Here is a tiny trained network, its code and every weight. The questions are about switching its units off for an input and a target symbol, where a switched-off unit gives its printed mean instead of its output.

import numpy as np


def w(rows, s, z=0):
    codes = np.array(rows[::2]) - 128.0
    scale = np.full(codes.shape[1], s)
    scale[-1] = z or s
    return codes * scale


def norm(h):
    return h / np.sqrt((h * h).mean(-1, keepdims=True) + 1e-5)


def f(y):
    return np.maximum(y, 0)


def softmax(a):
    e = np.exp(a - a.max(-1, keepdims=True))
    return e / e.sum(-1, keepdims=True)


def log_softmax(a):
    a = a - a.max(-1, keepdims=True)
    return a - np.log(np.exp(a).sum(-1, keepdims=True))


def net(x, mask):
    ids = ['Ωβγζητ'.index(c) for c in x.split()]
    T = len(ids)
    res = E[ids] + P[:T]
    r = norm(res)
    for j in range(3):
        rows = slice(2 * j, 2 * j + 2)
        q, k, v = (r @ M[0][rows].T for M in (Q, K, V))
        z = softmax(np.where(np.tri(T) > 0, q @ k.T / 2**0.5, -1e9)) @ v
        o = O[0][rows]
        res = res + np.where(mask[j], z, o[:, -1]) @ o[:, :-1]
    y = f(norm(res) @ A[0][:, :-1].T + A[0][:, -1])
    res = res + np.where(mask[3:15], y, B[0][:, -1]) @ B[0][:, :-1]
    return log_softmax(norm(res)[-1] @ U[:, :-1].T + U[:, -1])


Q, K, V, O, A, B = {}, {}, {}, {}, {}, {}
E = w([
[161,42,105,150,210,205,162,86,89],'Ω',
[98,34,97,171,126,200,195,159,94],'β',
[124,40,143,58,168,247,138,133,102],'γ',
[139,177,136,159,136,214,45,156,73],'ζ',
[179,137,178,136,155,205,173,156,174],'η',
[121,102,199,147,156,132,104,146,131],'τ',
],0.015)
P = w([
[93,182,113,107,50,88,105,77,132],'0',
[243,81,253,160,179,179,197,229,53],'1',
[118,101,64,147,141,147,99,124,202],'2',
[161,137,177,121,205,124,143,250,130],'3',
[73,190,98,184,238,143,109,53,213],'4',
[196,98,207,124,210,157,167,232,104],'5',
],0.013)
Q[0] = w([
[100,141,88,97,89,104,113,52,180],'h1',
[140,121,165,101,165,102,137,196,100],'h1',
[70,150,86,125,105,100,122,10,173],'h2',
[80,139,133,223,203,177,120,78,225],'h2',
[189,116,143,89,113,71,157,216,47],'h3',
[208,92,166,155,143,186,115,222,135],'h3',
],0.013)
K[0] = w([
[88,102,43,176,195,125,149,118,157],'h1',
[165,160,139,73,67,125,136,91,94],'h1',
[151,164,112,160,165,201,154,160,248],'h2',
[94,144,157,125,204,87,92,167,180],'h2',
[124,109,139,173,55,155,204,60,31],'h3',
[80,135,219,165,73,77,182,158,133],'h3',
],0.011)
V[0] = w([
[70,197,67,193,45,139,114,39,108],'h1',
[179,183,147,65,144,149,170,28,166],'h1',
[167,197,50,78,104,193,157,113,107],'h2',
[99,130,195,75,45,200,145,134,195],'h2',
[159,126,77,85,133,154,237,124,153],'h3',
[42,105,82,2,95,215,124,113,28],'h3',
],0.0097)
O[0] = w([
[136,84,179,136,158,217,181,99,85,42],'h1',
[130,133,61,132,103,141,99,46,33,252],'h1',
[105,133,183,245,142,153,148,162,115,212],'h2',
[126,201,95,218,112,138,106,61,221,254],'h2',
[175,157,198,144,142,133,198,31,114,135],'h3',
[150,223,127,30,171,149,112,104,154,85],'h3',
],0.012,0.0033)
A[0] = w([
[109,153,156,121,93,129,157,82,134,86],'n1',
[124,124,132,105,181,171,75,193,133,102],'n2',
[166,111,151,133,120,1,151,214,64,91],'n3',
[121,122,114,107,113,114,142,92,23,100],'n4',
[106,110,114,106,146,129,172,135,143,64],'n5',
[167,164,169,109,105,145,158,120,80,104],'n6',
[95,141,114,219,101,137,137,104,159,1],'n7',
[140,189,128,71,121,94,173,94,151,102],'n8',
[126,177,155,149,101,176,146,88,125,93],'n9',
[146,137,182,107,183,131,164,181,90,108],'n10',
[158,140,165,172,112,147,166,200,61,147],'n11',
[110,126,92,99,99,50,79,128,121,104],'n12',
],0.017,0.0076)
B[0] = w([
[103,109,164,170,98,103,151,220,122,145],'n1',
[113,185,94,142,199,143,200,129,71,220],'n2',
[86,34,26,164,101,121,102,209,186,211],'n3',
[138,164,154,87,18,62,118,210,10,178],'n4',
[71,138,224,118,111,185,136,150,121,136],'n5',
[63,90,101,99,140,82,106,111,70,181],'n6',
[153,193,102,198,47,135,145,43,92,201],'n7',
[202,117,169,107,142,100,55,74,163,157],'n8',
[111,86,91,147,99,86,142,179,100,200],'n9',
[126,79,159,162,26,93,118,90,217,213],'n10',
[146,112,128,43,142,91,104,137,168,249],'n11',
[132,11,162,115,54,133,111,180,180,169],'n12',
],0.012,0.011)
U = w([
[60,87,65,107,94,78,84,168,183,143],'Ω',
[179,179,143,68,155,104,80,98,152,254],'β',
[139,154,95,235,92,126,128,94,103,82],'γ',
[96,87,254,144,144,170,173,133,139,87],'ζ',
[139,127,138,75,95,69,155,149,20,113],'η',
[83,168,88,118,196,187,174,182,84,152],'τ',
],0.0094,0.002)

Each question gives the input, a string of symbols that net reads in full, and the target symbol t.
The units are the heads (2 rows each of Q, K, V and O) and the neurons (one row each of A and B). Each row of codes is followed by its name. A weight is (code - 128) times the scale printed after its matrix; where a second scale follows, it is the last column's (O, A, B and U).
mask holds one flag per unit, heads first, then neurons. A switched-off unit (its flag False) gives its mean, the last column of its rows in O or B, instead of its output. The means were averaged over made-up inputs and are rounded, as every weight is.
A unit's drop is (log p(t) with every unit on - log p(t) with that unit switched off) / (log p(t) with every unit on - log p(t) with every unit switched off).
The circuit of an input: a set's keep is (log p(t) with only the set's units on - log p(t) with every unit switched off) / (log p(t) with every unit on - log p(t) with every unit switched off). Starting from the 12 units with the biggest drops (on a tie, the unit counted first), units are removed one at a time, each time the one whose removal leaves the highest keep (on an exact tie, the one counted first), for as long as the keep stays at least 0.8.
units of the circuit, in order: the units of the circuit, biggest drop first
unit that matters most: the unit with the biggest drop
heads that matter: for each layer, one digit per head in row order, 1 if its drop is at least 0.15 and else 0, layers parted by /
drop of u: that unit's drop, to one decimal
input η Ω γ ζ Ω, target τ: unit that matters most => h2
input η Ω ζ, target γ: units of the circuit, in order => [h3; n7]
input Ω γ Ω, target β: heads that matter => 101
input γ η τ β Ω γ, target γ: heads that matter => 010
input ζ γ Ω η, target ζ: heads that matter => 100
input γ γ ζ β, target γ: heads that matter => 010
input ζ η ζ Ω β, target τ: heads that matter => 001
input η γ η Ω γ, target γ: heads that matter => 000
input η τ γ Ω Ω, target β: heads that matter => 001
input β Ω Ω β β, target ζ: units of the circuit, in order => [h2; h1; h3; n5]
input ζ Ω γ Ω β, target β: units of the circuit, in order => [h3; n8]
input η τ Ω τ, target η: units of the circuit, in order => [h1; n4]
input ζ γ β Ω Ω, target ζ: heads that matter => 110
input γ Ω τ ζ Ω Ω, target γ: units of the circuit, in order => [h2]
input Ω η Ω, target γ: heads that matter => 001
input ζ ζ Ω τ τ ζ, target ζ: heads that matter => 100
input Ω η β, target γ: heads that matter => 001
input ζ Ω Ω, target τ: heads that matter => 000
input η β τ β ζ η, target η: heads that matter => 100
input τ η Ω γ, target τ: unit that matters most => h1
input β ζ η η η β, target β: drop of h3 => 0.8
input τ η Ω Ω β η, target τ: drop of h3 => 1.1
input γ Ω η ζ, target γ: drop of h2 => 2.6
